Below is a small trained network, with its code and all its weights. Each question gives an input and a target symbol and asks what happens when units are switched off, that is, made to give their printed mean instead of their output.

import numpy as np


def w(rows, s, z=0):
    codes = np.array(rows[::2]) - 128.0
    scale = np.full(codes.shape[1], s)
    scale[-1] = z or s
    return codes * scale


def norm(h):
    return h / np.sqrt((h * h).mean(-1, keepdims=True) + 1e-5)


def f(y):
    return y / 2 * (1 + np.tanh(0.7978845608 * (y + 0.044715 * y**3)))


def softmax(a):
    e = np.exp(a - a.max(-1, keepdims=True))
    return e / e.sum(-1, keepdims=True)


def log_softmax(a):
    a = a - a.max(-1, keepdims=True)
    return a - np.log(np.exp(a).sum(-1, keepdims=True))


def net(x, mask):
    ids = ['Σαζτφω'.index(c) for c in x.split()]
    T = len(ids)
    res = E[ids] + P[:T]
    u = 0
    for l in range(2):
        r = norm(res)
        for j in range(3):
            rows = slice(4 * j, 4 * j + 4)
            q, k, v = (r @ M[l][rows].T for M in (Q, K, V))
            z = softmax(np.where(np.tri(T) > 0, q @ k.T / 4**0.5, -1e9)) @ v
            o = O[l][rows]
            res = res + np.where(mask[u + j], z, o[:, -1]) @ o[:, :-1]
        u += 3
        y = f(norm(res) @ A[l][:, :-1].T + A[l][:, -1])
        res = res + np.where(mask[u : u + 4], y, B[l][:, -1]) @ B[l][:, :-1]
        u += 4
    return log_softmax(norm(res)[-1] @ U[:, :-1].T + U[:, -1])


Q, K, V, O, A, B = {}, {}, {}, {}, {}, {}
E = w([
[214,4,61],'Σ',
[168,101,161],'α',
[173,140,134],'ζ',
[151,188,108],'τ',
[105,194,157],'φ',
[136,88,127],'ω',
],0.015)
P = w([
[72,199,107],'0',
[113,40,104],'1',
[120,17,101],'2',
[127,22,116],'3',
[151,176,95],'4',
[216,115,123],'5',
[126,111,73],'6',
[108,254,175],'7',
[202,122,88],'8',
[224,133,118],'9',
],0.0071)
Q[0] = w([
[132,57,170],'0.h0',
[156,113,64],'0.h0',
[206,122,100],'0.h0',
[126,212,197],'0.h0',
[179,147,12],'0.h1',
[127,219,47],'0.h1',
[135,2,194],'0.h1',
[139,78,110],'0.h1',
[137,103,153],'0.h2',
[74,159,75],'0.h2',
[176,87,127],'0.h2',
[208,109,173],'0.h2',
],0.009)
K[0] = w([
[248,151,147],'0.h0',
[185,179,134],'0.h0',
[99,197,97],'0.h0',
[95,118,83],'0.h0',
[123,92,106],'0.h1',
[209,98,153],'0.h1',
[90,140,105],'0.h1',
[161,76,177],'0.h1',
[207,77,155],'0.h2',
[96,111,105],'0.h2',
[190,136,171],'0.h2',
[166,73,134],'0.h2',
],0.013)
V[0] = w([
[75,171,150],'0.h0',
[138,61,211],'0.h0',
[155,131,79],'0.h0',
[81,45,62],'0.h0',
[254,74,125],'0.h1',
[140,251,208],'0.h1',
[181,74,123],'0.h1',
[64,167,113],'0.h1',
[135,33,133],'0.h2',
[158,4,116],'0.h2',
[110,164,187],'0.h2',
[170,70,205],'0.h2',
],0.0082)
O[0] = w([
[21,191,131,111],'0.h0',
[130,42,116,49],'0.h0',
[92,132,140,172],'0.h0',
[112,134,44,58],'0.h0',
[126,124,182,255],'0.h1',
[68,1,127,83],'0.h1',
[222,174,244,189],'0.h1',
[39,224,94,68],'0.h1',
[107,203,126,159],'0.h2',
[94,80,74,198],'0.h2',
[181,64,105,80],'0.h2',
[7,188,100,168],'0.h2',
],0.0038,0.0045)
A[0] = w([
[146,151,2,175],'0.n0',
[97,72,14,6],'0.n1',
[41,146,221,84],'0.n2',
[238,123,215,85],'0.n3',
],0.0054,0.0022)
B[0] = w([
[222,97,153,152],'0.n0',
[1,136,73,119],'0.n1',
[163,24,72,120],'0.n2',
[6,176,141,254],'0.n3',
],0.0064,0.0035)
Q[1] = w([
[186,75,175],'1.h0',
[114,205,190],'1.h0',
[46,148,187],'1.h0',
[159,126,186],'1.h0',
[63,121,81],'1.h1',
[147,254,221],'1.h1',
[83,221,59],'1.h1',
[100,212,118],'1.h1',
[112,178,178],'1.h2',
[58,173,73],'1.h2',
[63,138,172],'1.h2',
[139,156,99],'1.h2',
],0.0093)
K[1] = w([
[132,183,38],'1.h0',
[102,201,137],'1.h0',
[112,31,38],'1.h0',
[191,88,120],'1.h0',
[163,147,99],'1.h1',
[139,174,254],'1.h1',
[39,114,71],'1.h1',
[82,38,159],'1.h1',
[181,101,62],'1.h2',
[188,112,93],'1.h2',
[68,108,232],'1.h2',
[168,100,60],'1.h2',
],0.0097)
V[1] = w([
[167,171,2],'1.h0',
[149,123,183],'1.h0',
[100,179,73],'1.h0',
[99,156,46],'1.h0',
[94,84,165],'1.h1',
[157,182,172],'1.h1',
[121,168,178],'1.h1',
[180,171,72],'1.h1',
[228,91,170],'1.h2',
[71,201,69],'1.h2',
[176,92,78],'1.h2',
[221,165,165],'1.h2',
],0.0095)
O[1] = w([
[255,190,43,64],'1.h0',
[123,144,129,183],'1.h0',
[125,127,92,96],'1.h0',
[139,135,6,59],'1.h0',
[116,200,143,141],'1.h1',
[51,126,80,254],'1.h1',
[59,161,98,243],'1.h1',
[121,87,123,87],'1.h1',
[248,145,178,188],'1.h2',
[105,167,58,74],'1.h2',
[212,123,250,88],'1.h2',
[207,127,94,199],'1.h2',
],0.0056,0.0025)
A[1] = w([
[161,189,187,69],'1.n0',
[88,84,226,6],'1.n1',
[188,10,127,52],'1.n2',
[177,69,192,20],'1.n3',
],0.012,0.0027)
B[1] = w([
[79,254,117,252],'1.n0',
[251,114,161,221],'1.n1',
[21,96,98,212],'1.n2',
[177,25,17,166],'1.n3',
],0.0076,0.0037)
U = w([
[195,108,111,136],'Σ',
[251,50,239,161],'α',
[125,63,214,209],'ζ',
[27,90,122,169],'τ',
[32,112,59,2],'φ',
[189,141,1,83],'ω',
],0.0087,0.002)

Each question gives the input, a string of symbols that net reads in full, and the target symbol t.
The units are the heads (4 rows each of Q, K, V and O) and the neurons (one row each of A and B). Each row of codes is followed by its name. A weight is (code - 128) times the scale printed after its matrix; where a second scale follows, it is the last column's (O, A, B and U).
mask holds one flag per unit, layer by layer, with each layer's heads first. A switched-off unit (its flag False) gives its mean, the last column of its rows in O or B, instead of its output. The means were averaged over made-up inputs and are rounded, as every weight is.
A unit's drop is (log p(t) with every unit on - log p(t) with that unit switched off) / (log p(t) with every unit on - log p(t) with every unit switched off).
The circuit of an input: a set's keep is (log p(t) with only the set's units on - log p(t) with every unit switched off) / (log p(t) with every unit on - log p(t) with every unit switched off). Starting from the 12 units with the biggest drops (on a tie, the unit counted first), units are removed one at a time, each time the one whose removal leaves the highest keep (on an exact tie, the one counted first), for as long as the keep stays at least 0.8.
circuit, biggest first: the units of the circuit, biggest drop first
most important unit: the unit with the biggest drop
top k neurons: the k neurons with the biggest drops, biggest first
k most important neurons of layer l: the k neurons of layer l with the biggest drops, biggest first
heads that matter: for each layer, one digit per head in row order, 1 if its drop is at least 0.15 and else 0, layers parted by /
input ω ω α ω φ ω, target ω: circuit, biggest first => 0.h1
input ω α φ ω φ, target ω: circuit, biggest first => 1.h0; 0.h1; 0.h0
input α τ τ, target ζ: circuit, biggest first => 0.h2; 0.h1; 1.h0
input τ ω ζ, target ω: heads that matter => 011 / 100
input α Σ φ, target α: heads that matter => 010 / 000
input τ τ τ ω τ α, target τ: heads that matter => 111 / 011
input φ τ ζ, target φ: heads that matter => 000 / 000
input ζ α τ τ ω ζ φ ω Σ ω, target ζ: heads that matter => 011 / 111
input φ φ ω Σ, target φ: circuit, biggest first => 0.h1; 1.h2
input ζ ω τ ζ α ζ ω, target ζ: top 2 neurons => 0.n3; 1.n1
input τ φ φ ζ α ω ζ φ ζ, target τ: circuit, biggest first => 1.h2; 0.h1
input Σ Σ τ, target α: heads that matter => 000 / 001
input φ ω ω ω ω ω, target φ: top 2 neurons => 0.n1; 1.n1
input φ α φ ζ φ φ ω α α, target φ: most important unit => 1.h0
input φ ω α τ α, target φ: heads that matter => 010 / 000
input ω τ α τ τ ω α ζ Σ α, target ω: heads that matter => 010 / 100
input τ τ ω φ ζ Σ α, target τ: heads that matter => 110 / 100
input α ω α α Σ α ω φ, target α: heads that matter => 110 / 101
input ζ φ ζ, target τ: 2 most important neurons of layer 0 => 0.n1; 0.n0
input α ω ω, target α: most important unit => 1.n1
